[-19 -34   7 -28 -22 -13  31  12 -26  23  -1   2 -19  20   4 -28   1 -57
   8  23 -11  16  32  -5  22  36 -10  51  16   3 -17 -27 -20]	(8)
[  6  49  -1  46 -37  -8 -57 -13 -21  -2 -52  46  49 -76  34  42 -78 -26
  33   3  20   5  36  15 107 -35  13  49   4   6  43 -53 -25]	(162)
[ 32  13  15 -39 -13   7 -16  -6  29 -28  20  -6 -24 -21   3   0 -37 -54
   5  50   5  15 -23   8  -6 -12  33 -47  17  18 -29 -22 -20]	(162)
[ 41  24  22  21 -18  18  11  40  10   2  -1  14  60   7  35  26  44 -25
  17  13  24  -1  17   7  28   9  -6 -14  -5  46  48  27   7]	(162)
[  4 -12  14 -30   9 -12  15  27   0  13   5   4  22 -14   1  -5  30 -42
  22   1   6  -7  24   7  27  25  -8 -11  25   0   3 -34 -10]	(37)
[ 13 -37  32   9  -5  -5  22  17  11  16  14  -9  16 -12   5  10  -1   1
   2  33  33 -17 -12   7  33 -11   2   0 -19  20   8   2 -30]	(93)
[ 21 -11  10 -38  -3 -21  27  48  -5  -7   3   8  38 -10  -6   4  40  18
  16 -14  37   1  25  -1  17  21 -54 -21   9   1  36  -2 -14]	(93)
[  5  -8  -9 -32  19 -29  10 -31 -36  -8   7  -4  18   0 -17  15  55 -29
  49   6  28  -9  21   9   3  18  -6  -7 -39  -9  48 -19 -42]	(170)
[ 14 -40   1 -23 -17   4  39  30 -20  23  10 -18  33  11 -14  -6   7  -2
   8   5  16 -20  30  14   7  18  20   1  14   7  -1  -9   2]	(68)
[ 17   5  -5 -91  33 -44   5  23  35  -8   0  35   4  -2 -21  30  32   4
   5 -61 -47 -25  10 -22  29  37 -37 -17  44 -15  48  -3   1]	(37)
[ 13 -31  67  12  -8  -3   9 -19  21  -4 -28  19   1 -28  44  18 -65 -11
 -75  60   3  -6 -31 -13  15   3  26  23  -4  17 -31  -1  -5]	(8)
[   3  -23   12  -12    4  -37    4    5  -46   18   31    0   46   -1
    0   22 -101  -22   12   46   -1  -27   47    0   -2   39    9   34
   67    8  -13  -39  -10]	(77)
[  5 -54  19 -44  -1 -41   5  24 -24  30   7   6   1   4  -3 -11  40 -44
  13  23 -18 -26  17   1  16  39 -21   6  43 -16 -14 -27  13]	(8)
[ 18 -16  23  11   3  -3  19  -3   9  -3 -53   6   5   5  16  20  -7 -27
 -13   8 -20 -31  -8 -26  23   8  39  -5 -31  28  11  20 -16]	(170)
[ 35 -26  -3   1 -12 -17   0   7   8  43  21  31  -9   6   5   7 -15  22
  46 -14   6 -12  -9 -22  37  18 -55  -7  41  36  51 -20 -26]	(93)
[ -5 -50   7 -20 -10   3  19  11 -56  61  63  -2  61 -38   0 -11  16 -61
  48  18  35   7  60  15 -13  15 -36  39  -2  -3 -30 -49 -27]	(93)
[  4 -11  -2  17 -23   1  13  47  26  -4 -29  10 -17  12 -16 -15  42  13
  15  14  13 -13 -26  17  80  -3  -3  -7  15  -2  32  20   2]	(93)
[ 18 -21  19 -14 -44   7 -10  12  -5  15 -11 -16  16   3  13  -3  46 -11
  11  26   8  -7  22  24 -11   2   6  16  -8   3  -2   0 -12]	(162)
[ 25  13   6  35   2  24  29 -22 -27  11  42   8  27  13   6  18 -36 -42
  22  71   3   1  -8   3   9 -18  47   9 -18   8   4   9 -13]	(170)
[  9  -7  39   6 -16   0   0  12  35 -13 -20   1 -10   0   8  22   5   0
 -15  27   5   2  17 -10  41  -4  24  18  -3  43  36   9 -13]	(51)
[ 29  -6  12 -20  -8 -30  23  48 -11  13 -27  -8  53 -15 -25  32  10   9
  14  -4  19 -30  37 -17   5 -14 -18 -30 -21 -13  13  19  -4]	(68)
[-45  47  21  12  16   1  37  44  -3  -5  70 -18  16 -37  -9  23 -29 -69
   6  54  -5  16  28  13  62 -53  69  28  -9   3 -27  35  -3]	(37)
[  2  -4  42  19 -16   2  10  21  37   5 -31  -7  -2  -2  26   6  21   1
   7  19  20  11   7  13  30 -24  22 -15 -26  26   8   8 -24]	(162)
[-24 -36  42 -10 -42   8 -34   0  10  28 -53   1   6 -33  17  -5  57 -61
 -30  31  -7  26  24 -40   9  -5 -23  38 -48  39 -35 -17 -33]	(8)
[ 11  28  -3 -32 -24  -4  -1  14 -27 -19  18   5  18   1   2  17   8  -9
  14   0 -19  24  67  -1   9  13 -13  37  34  10  37  -7   6]	(51)
[ -2 -29  19 -41  19 -69  13   9   5 -18  -3 -35 -23  14  14  15  47 -39
 -33 -24 -42 -51   8  28 -12  39   6  55 -26 -34  -9   4   0]	(77)
[ 13  -7  16  14 -16   2  -4  -9 -14  -3 -25   5   7 -12  11  14  11  -6
 -12  26   3 -18  -4 -18   5   1  23  12 -27  22  14  17 -13]	(170)
[ 35 -26  -1   1 -35  -5   1 -10 -29  37 -11   1   8 -11  -2   0 -13   1
  25  17  -5 -29  14  11  21   8   1   7  15  11  17  -5  -9]	(68)
[ 18 -28  26   9   0 -55 -70 -43 -39  16 -61  42   3 -81 -19  21  59 102
 -29  23  48 -61 -20 -27   2  -8 -49   7 -86 -20  44  24 -36]	(170)
[-11  16  24  -6  28 -23  19 -19  65 -30 -54  25 -31 -26  32  33  21 -19
 -24 -52   7  -7 -21  -8  47  33  -5   7 -20  23  60  16 -23]	(37)
[ 15   0  15 -12 -14 -20   1  18   8  -8 -21  12 -25  11  21  -2  44  18
  -3 -32  -1  19  46 -14  19  24 -39  27   0  25  44 -33 -15]	(51)
[-27 -49  22 -13  -4 -38   1  38 -19  33 -21   5  11  -6   2  -3  49 -44
   6   9   8 -11  41 -17  23  27 -30  29  11  -7 -18 -36   4]	(8)
[-17 -30  15 -15  -2 -24  21  25  -8  27 -19   5  32   4  -1  13  20 -55
  25   4   8  -4  31 -18  19  24 -22  13  11  -2   6  -5   0]	(8)
[ 40 -16  22 -33  -8 -36  39 -12   6  -2   1  -8 -13  -9  23  12 -20 -82
  37 -29   2 -17  27  20   4  35   1  33  -5 -10  36 -22 -18]	(51)
[ 13 -46  13 -20 -17 -10   8  22  -7  17 -14 -11  30   0   4   5  34  20
   9 -15  15 -20  15  -2  -1  20 -35   0   7  13  17  -7 -17]	(93)
[  9  44  -4  41 -36   3  22  81 -44 -28 -93 -24  73  15 -13   0  58  40
  20 -21  48  -3  33 -38   0 -15 -18 -53 -55  14  43  77   8]	(170)
[  0 -31  23  17 -27  10  -2  -8  11   7 -24 -12  18 -22   8  17 -10 -16
   2  37  24  -8  -8  11  38 -19  16  20 -22  17   5  -5 -37]	(93)
[-13 -55  18   4 -50   2  -7  24 -33   5 -48  -5 -34   2  -5   2 -24  -4
 -26 114 -10 -30  57  -4  67  38  55  34  82  73 -17 -26 -10]	(68)
[  3 -25  11 -21   9 -17  28  10 -22   4 -21   4  28  12 -10  12  36  -8
  25   8  17 -16  33 -16  -1  30   0 -12  -7  12  32   6 -19]	(170)
[ 18 -21  12 -22   5  -5  31  16 -25  25 -18   3  42  -2  12   3  10  15
   3 -17 -10   0  55   0  28   9  -9  -4 -13  26   6 -33 -23]	(68)
[ 26  12  17  -2 -15   3   3   3  16  -3  27 -29 -42  -8  23  -7 -20 -59
  -5  17 -24 -18 -38 -12  13  -2  34 -19   6  50 -16  15 -13]	(37)
[  0  -8  -1  31 -67  10 -19   7 -31   0 -31 -22 -34 -47 -18 -30 -54  34
 -30  45  31 -19 -18   3  35 -31  47  22 -16  20 -27  15 -13]	(68)
[ 49  -6  27 -31 -32 -21  27  54 -19 -10  -2  14  31   0  -3  -5  41   8
   4   9  43  -6  47   4   3  39 -42  15  12  -6  52   3   6]	(51)
[-14 -21  20  14  -9   0  13  21   3  14  -1 -15  19  -3   0  22   1 -11
  23  45  13   5  25  -2  19 -21  -1  -4   8  15  -7   2 -21]	(93)
[  0  -7   2 -18   4 -14   7  -8 -11   5  27  -6  20  -7  24  30  41 -45
  11 -13  24  -6  38  18 -28  23  -9  45 -32  -4  11 -18 -15]	(162)
[-11 -57  -3  -3  -8 -11 -11  35 -35  44  -8  -5  15   1 -25 -17  45  44
  13  20   3 -31  23  -3  17   1 -31   8   3  -6 -20 -15 -10]	(93)
[ 21 -14   3 -36 -14 -21   7   1 -10 -36 -47 -12   8  21  -1  17  35  10
 -16 -13  23  -6  45   0 -21  35 -27  36 -27 -19  33 -35 -22]	(51)
[  2 -16  22  33 -35   5  -6  11  10  15 -45  -2   2 -20   4  10 -25  43
  -8  21  34  -2  10 -20  22 -17  12 -18   9  44   9   1 -11]	(68)
[ 22   8   0 -44 -35 -40  14  55   6 -10 -31  -4  31  27  -5  -2  49 -42
  12 -43  -7   1  42  -7  14  40 -56  45 -16 -11  43  -5 -23]	(77)
[  9 -48   8   1 -90 -21 -71 -79  -8   7 -92 -57  10   1  -4  34 102  60
  46 -14   0 -49   6  63 -46  -4   0  48  -3 -57  90  50   8]	(51)
[ -9  -4   0 -11  -6 -46 -19  41 -36   1 -24 -33  56 -10  -9  -6   0   6
  35 -39   1 -27  33  16  27  13  -1 -18  33  -2  14 -13   9]	(77)
[ -2   1  27  21   1 -15  48  21 -11  39 -14   7   9 -25  -8  15 -51 -10
  20  34  21   7  49 -27  32 -32  -3   1 -54  24  -8  16 -51]	(68)
[ -2   4  19  24 -11 -11 -10  36   3  31   1  31  30 -24   6  23   0 -47
 -17  17  -2  -3   0 -37  61 -26 -15  48 -37   3  -5   1   0]	(8)
[ -8   8  19  23  -6  20  10   5   3   9 -24 -13  34  -6  13  13 -12 -51
  20  38   5  11  20   3  33 -15  27  -8   1  19  -9 -23 -26]	(37)
[-15 -22  18 -18 -23 -16  -3  50 -29  33  20  -7  34 -19 -18   3  27  19
  28  32  21 -12  57  11  -8  -9   2   9  23 -11 -15  18  10]	(162)
[  5 -57  27 -32 -20   2  38  -4  17  27  18  -8  -4 -11   2  -7   0 -29
   2  18   7  -1  17  35   1  14  34  20  25  -8 -13 -27  -6]	(68)
[ -3 -27   8 -17  24 -21  17  -5  -5  24  17  -2  34 -27  -6   9  -7 -25
  26 -14  34 -26   7  16   1  14   1   0   1 -32  -1 -37 -14]	(37)
[-15 -23  19 -16   5  -7  14  19  -4  10 -50   1  63 -33   1  -2  47 -43
  26 -13  32 -11  36  29  45  22   3  -1  -6 -17  14 -34 -14]	(37)
[  7 -11  22   7 -39  12 -11  -7  36   6 -29  -3 -35  -8  -2  -9  -6 -15
   1   8  -6   9  -4  -8  33 -17  24  28 -23  25  18   3 -24]	(51)
[  8 -26  24 -34 -15 -12  41  48   3  34  60 -35  61   2  -8  23  73 -27
  40 -14   0  -5  29  21   6 -29 -16  20 -31 -14  23  41 -11]	(93)
---
[  -9   24   16  -80   18   56  -35   35  -16  -38    1    7  -20 -111
   52  -48  -33  -41    7   45    7   -4  -13  -57   26   30  -44  -17
  -21   30  -36  -34   27]	(114)
[  5  38  24 -87   8  58 -52  24   8 -48  19  20 -19 -91  30 -58 -25 -45
  -5  16   6   6 -14 -54  43  20 -31   3 -29  24 -31 -20  28]	(114)
[  9   7  67 -36  -4  -5 -24 -13 -28  -5   1 -49 -47 -24  13  13  18  25
  63  23   1  -6  -3  -7  40   8  10 -28 -12   8 -12 -12  50]	(169)
[-12  -3  49 -61 -25   1 -15 -29 -44 -20  -2 -42 -41 -51  25  16   4  -8
  63  33  17 -20  18 -20  41  46 -27 -20 -21  -3 -28 -45  28]	(114)
[-24  31  18 -71  15  42 -22  39   3 -31  26  12 -19 -53  40 -61 -29 -36
   0  48 -15  12 -34 -57  29   6 -24 -24   3  13 -22   8  54]	(178)
[ -7   7  60 -42 -28 -22 -21 -38 -20 -23   0 -34 -38 -33   5  14  36 -18
  58  30  11  -7   2 -19  48  32 -28 -13 -23   0 -21 -42  45]	(88)
[ 13 -33  58 -58 -15 -13   0 -18 -40 -30  27 -47 -56 -24 -12  22  35   2
  53  38  11 -25  15  -3  37  29   0 -16 -29   1 -19 -36  27]	(169)
[ -7  45  27 -80  12  31 -27  14  17 -62  32  19  -6 -55   7 -70  -6 -46
  -3 -13   2  13 -30 -58  44  16 -52  -1 -29  10 -23 -17  34]	(88)
[-24  12  49 -53 -22  -4   0 -16 -24 -21 -10 -38 -47 -39  15  15  14  16
  51  22  10 -13  17 -11  44  32 -29 -23 -17  14 -10 -41  39]	(141)
[-19 -20  55 -76 -18 -18  -6 -25 -47 -28  21 -45 -52 -35   9  17   8  -3
  45  50   5 -19  10 -11  32  39 -20 -30 -20   1 -27 -41  18]	(178)
[ -5 -40  29 -59 -25  -9  13 -28 -60 -23  10 -41 -46 -17   4  14  19 -11
  57  54  10 -17  15  -7  22  23 -21 -19 -12  13 -15 -46  28]	(11)
[-18   7   1 -82   9  40  -2  38  -9 -49  33  20 -24 -31  35 -64 -18 -42
  17  18  -1   5 -25 -64  24  19 -34 -21   2  21  -9   5  42]	(127)
[ -2 -26  39 -73 -25 -11   7 -28 -55 -23   9 -49 -52 -27   7   4  12 -13
  54  46   7 -29  25 -13  27  44 -19 -17 -15   8 -18 -46  26]	(114)
[  5 -18  47 -63 -20 -45  12 -43 -40 -16   9 -46 -49 -11  -7  10  33   4
  51  33  -5 -17  11 -10  29  36 -24  -8 -20  19  -6 -45  35]	(88)
[  1  18  65 -42 -17 -15 -49 -34 -17  -9 -21 -44 -47 -22  10   4  30  -4
  52  46   2 -13  -7 -14  66  -1  13 -17 -11   5  -4 -22  66]	(88)
[ 10  34  28 -83  17  62 -53  25  17 -64  40  32 -28 -65  16 -39 -17 -45
  -3   3  18  12 -18 -59  42   9 -41   2 -20  35 -22 -13  26]	(127)
[-16  13  -4 -69   7  48  -8  42 -17 -30  24   7 -17 -37  34 -68 -22 -47
  15  41  -8  14 -31 -57  25  -8 -26 -21   8  15 -15   5  58]	(11)
[-13  48  20 -89  10  56 -12  32  19 -56  25  14 -22 -75  23 -59 -24 -20
  -7  -1   7  10 -15 -48  41   8 -44  -7 -24  30 -20 -19  24]	(141)
[ 10 -38  35 -67 -24 -22   7 -24 -57 -20  18 -38 -44 -39  11   6  23 -17
  51  56   2 -11  18  -6  22  32 -25 -21 -21  12 -23 -61  18]	(11)
[  7  25  65 -34 -13 -24 -41 -32 -16   6 -27 -41 -38 -23  15   3  22   8
  61  26  -2  -8  -9  -5  63  -6   4 -17  -6  10   1 -18  74]	(88)
[ -3 -39  36 -82 -21 -29   6 -30 -49 -22  29 -34 -62 -10  13  17  26  -7
  57  46   8 -25  20 -13  34  41 -18 -17 -11  17  -6 -35  20]	(127)
[  5  20  23 -80   5  52   4  48 -11 -35  20  10 -17 -39  20 -57 -16 -54
   6  31   6  13 -25 -50  34   8 -27 -12   5  18 -21  18  49]	(95)
[-27  28  13 -72  21  43   4  44   3 -20  35  -2 -20 -34  41 -56 -16 -19
  18  26 -10   9 -32 -59  27   7 -21 -22   2  19 -14  23  58]	(169)
[ -3  -2  44 -36 -16  11 -43 -18 -40 -10 -25 -34 -40 -41  22  11   6   0
  62  40  13  -8  -2  -4  51  -6   3 -30  -9  10 -11 -29  53]	(11)
[ 15  13  69 -42 -20  -1 -47  -4 -27   3 -30 -40 -46 -33  12  18   9  -6
  53  39  13 -16   4  -5  71  10  14 -23  -2  -5 -13  -3  66]	(95)
[-14  24   5 -83   5  45  10  45   4 -48  27  15 -20 -50  27 -78  -6 -27
  -3  22  -8   9 -23 -50  31  10 -27 -13 -11  30  -8  -8  42]	(141)
[  3 -31  40 -57 -25 -14 -10 -25 -52 -22  -3 -31 -43 -38  12  19  19 -12
  54  49   6 -11  15  -1  34  23 -17 -21 -19  16 -18 -53  27]	(11)
[-13   6  70 -61  -8  -6 -45 -18 -34  -5 -17 -39 -41 -44  26  12   5   9
  52  49   1  -8  -4  -3  61   7   5 -32 -11   1 -14 -23  53]	(178)
[-22  20   5 -80  37  44   6  34  -6 -20  37  -1 -25 -82  60 -54 -33  -7
  14  34  -6  12 -21 -51  12  19 -45 -26 -10  30 -29  -1  26]	(169)
[ -1   2  65 -44  -7   0 -34 -16 -22   3  -4 -45 -47 -26  20  20  22  23
  66  28   9 -14  -2  -7  60   3  21 -18 -13   4  -7  -4  60]	(169)
[ -13   39   24  -75   30   41  -38   32   -1  -24   13   16  -19 -114
   61  -48  -45  -28   -3   60  -10   17  -26  -45   28   11  -45  -31
  -14   22  -40  -23   29]	(178)
[-33   2  59 -56 -18  -8 -34 -25 -29 -20   0 -24 -38 -46  22  24   7  -1
  51  32   7  -6   5 -13  57  40 -23 -28 -22 -10 -24 -31  40]	(178)
[-15  34  19 -77  11  14 -14  25   3 -32  21   6 -13 -32  26 -77   3 -43
   8  24 -17  13 -37 -58  40   7 -28 -12  -5  16  -8   2  61]	(88)
[-16  23   9 -81  17  35  -8  14   1 -44  26  10 -15 -78  43 -60 -17 -36
   6  34   2   4 -28 -65  24  23 -49  -6 -14  28 -25 -22  31]	(88)
[-18   7  61 -51 -10  -5 -39 -18 -29  -1 -15 -41 -47 -33  25  16  -3  10
  50  56   0 -17  -2  -6  58   5   8 -31  -1   2 -10 -16  60]	(178)
[ -7   8  61 -42  -5  -2 -44  -9 -24  -1   7 -48 -55 -28  19  15  19  15
  62  33   3 -12  -2  -9  60   8  16 -31 -10  -3 -12  -2  57]	(169)
[-13   5   0 -72   9  44 -10  37 -19 -33  14   7 -15 -48  40 -67 -20 -43
  14  47  -8  16 -26 -57  21  -1 -28 -19   2  19 -19  -6  51]	(11)
[ -15   38    7  -85   21   47   -9   38    9  -39    6   11  -24 -105
   57  -63  -40  -13   -5   34   -4    7  -11  -46   32   14  -46  -19
  -14   36  -25  -29   21]	(141)
[ 16  21  64 -30 -22  -3 -35 -13 -21  13 -35 -35 -46 -35  21  22   2  -1
  52  45   8  -9   7  -2  62   9   8 -23   2   3 -14  -4  67]	(95)
[ 14  48  36 -76   6  65 -28  32  13 -35  23   8 -22 -71  24 -45 -32 -44
  -1  21  19  16 -20 -54  40   4 -32  -4 -10  17 -38   9  35]	(95)
[ -7   3  46 -49 -14  -3 -42 -22 -40  11 -29 -45 -46 -38  40   9   2   7
  62  56   0  -6   0  -4  50  -8  10 -33   0  19  -9 -23  54]	(11)
[-33   5  35 -50 -27   4   5 -21 -22 -27  -1 -24 -47 -38  22  15  17  17
  52  20  14  -9  12 -15  45  37 -24 -17 -19  18  -9 -31  37]	(141)
[ -6  -5  56 -42 -14  -7  -5 -25 -23 -17  21 -38 -44 -35  14  23  23  19
  64  13  13 -11   7 -13  31  38 -14 -17 -28   7 -22 -25  29]	(169)
[ -8  23  16 -67  27  52 -14  37   1 -40  38   9 -23 -88  41 -44 -24 -18
  10  24   3   9 -24 -55  21  20 -39 -18 -23  23 -34  -7  27]	(169)
[ -3  36  20 -74  22  20 -31  19   8 -29   6   9 -15 -97  49 -61 -16 -36
   4  38  -8  11 -27 -56  34  19 -47 -11 -21  23 -30 -28  35]	(88)
[ 19 -30  47 -72 -16 -23 -18 -27 -43 -26  19 -31 -63 -28   6  16  25  -6
  51  43  10 -16  18 -10  34  30 -13 -13 -19  17 -14 -42  19]	(127)
[ -3 -29  55 -75 -18 -26   2 -25 -50 -23  23 -42 -49 -37   5  13  18  -3
  45  53   0 -16  11  -6  29  40 -17 -23 -24   2 -24 -47  20]	(178)
[ -1 -43  40 -74 -16 -23  32 -20 -50 -23  53 -50 -59 -11  -9  19  33   4
  55  36   4 -23  17  -9  20  45 -18 -16 -26  10 -17 -30  18]	(169)
[ -6 -30  42 -78 -30  -2  -1 -22 -55 -34  12 -45 -51 -32   5   8  18 -20
  53  41  12 -34  22 -16  41  50 -13 -19 -22   6 -16 -49  25]	(114)
[-14  41  32 -75  21  50 -44  32   5 -54  36  16 -19 -68  21 -56 -30 -39
  -6  23   1  18 -31 -53  29   3 -39 -17 -13  16 -35  -4  30]	(178)
[-15   5  -6 -74  18  47  -8  33 -23 -33  10  11 -15 -89  54 -57 -37 -36
  12  48  -3  15 -19 -51  14  14 -51 -27 -11  24 -32 -28  30]	(11)
[ -9 -12  47 -38 -23   4 -36 -20 -46 -20 -11 -32 -42 -43  16  22  16 -16
  63  49  18  -1   7 -15  39  16 -20 -22 -14   1 -28 -39  41]	(11)
[ -8   4  55 -54 -25   1 -11 -22 -26 -37  -3 -35 -50 -47   2  12  28  10
  43  25  16  -8  17 -11  46  31 -21 -16 -34   4 -20 -51  26]	(141)
[  7 -21  59 -72 -13 -16   7 -21 -37 -21  41 -48 -50 -24  -3  22  29  12
  54  19   6 -19  13  -9  37  39 -12 -15 -28  10 -16 -34  21]	(169)
[ -4  15  12 -71  25  47 -39  36  -7 -51  15  18 -32 -92  46 -45 -29 -34
  10  33   9   8 -15 -61  18  26 -50 -26 -14  30 -31 -25  22]	(127)
[-23  -5  54 -51 -15 -12 -35 -25 -29 -22   2 -28 -42 -53  20  23   2   6
  47  38   8 -15   6 -17  46  40 -17 -22 -23  -8 -26 -34  36]	(178)
[-17   8   1 -80   7  34   5  35 -22 -25  20   3 -12 -38  39 -70 -15 -43
  16  41 -10  16 -29 -56  18  -2 -30 -19  -2  15 -17  -4  48]	(11)
[-15  46  34 -77  18  58 -46  33   9 -60  34  23 -17 -69  20 -49 -36 -41
  -8  18   4  16 -33 -49  40   0 -37 -17 -13  19 -33  -2  30]	(178)
[  9 -32  44 -59 -24 -18 -19 -27 -53 -30   5 -38 -50 -36   0  17  25 -13
  46  52   3 -11  19  -7  32  32 -15 -21 -27  12 -22 -60  20]	(11)
[  6   1  60 -51 -30  -3   3 -17 -38  -5  -7 -44 -43 -34  12  24  14  -6
  57  34  16  -6  12 -14  42  41 -18 -24 -16  -4 -27 -20  40]	(95)
[-13   1  52 -38 -21 -20  -6 -38 -29 -23 -10 -36 -33 -25   5  13  28   5
  63  12   8 -14  -1 -20  39  37 -26 -18 -23   8  -7 -41  49]	(88)
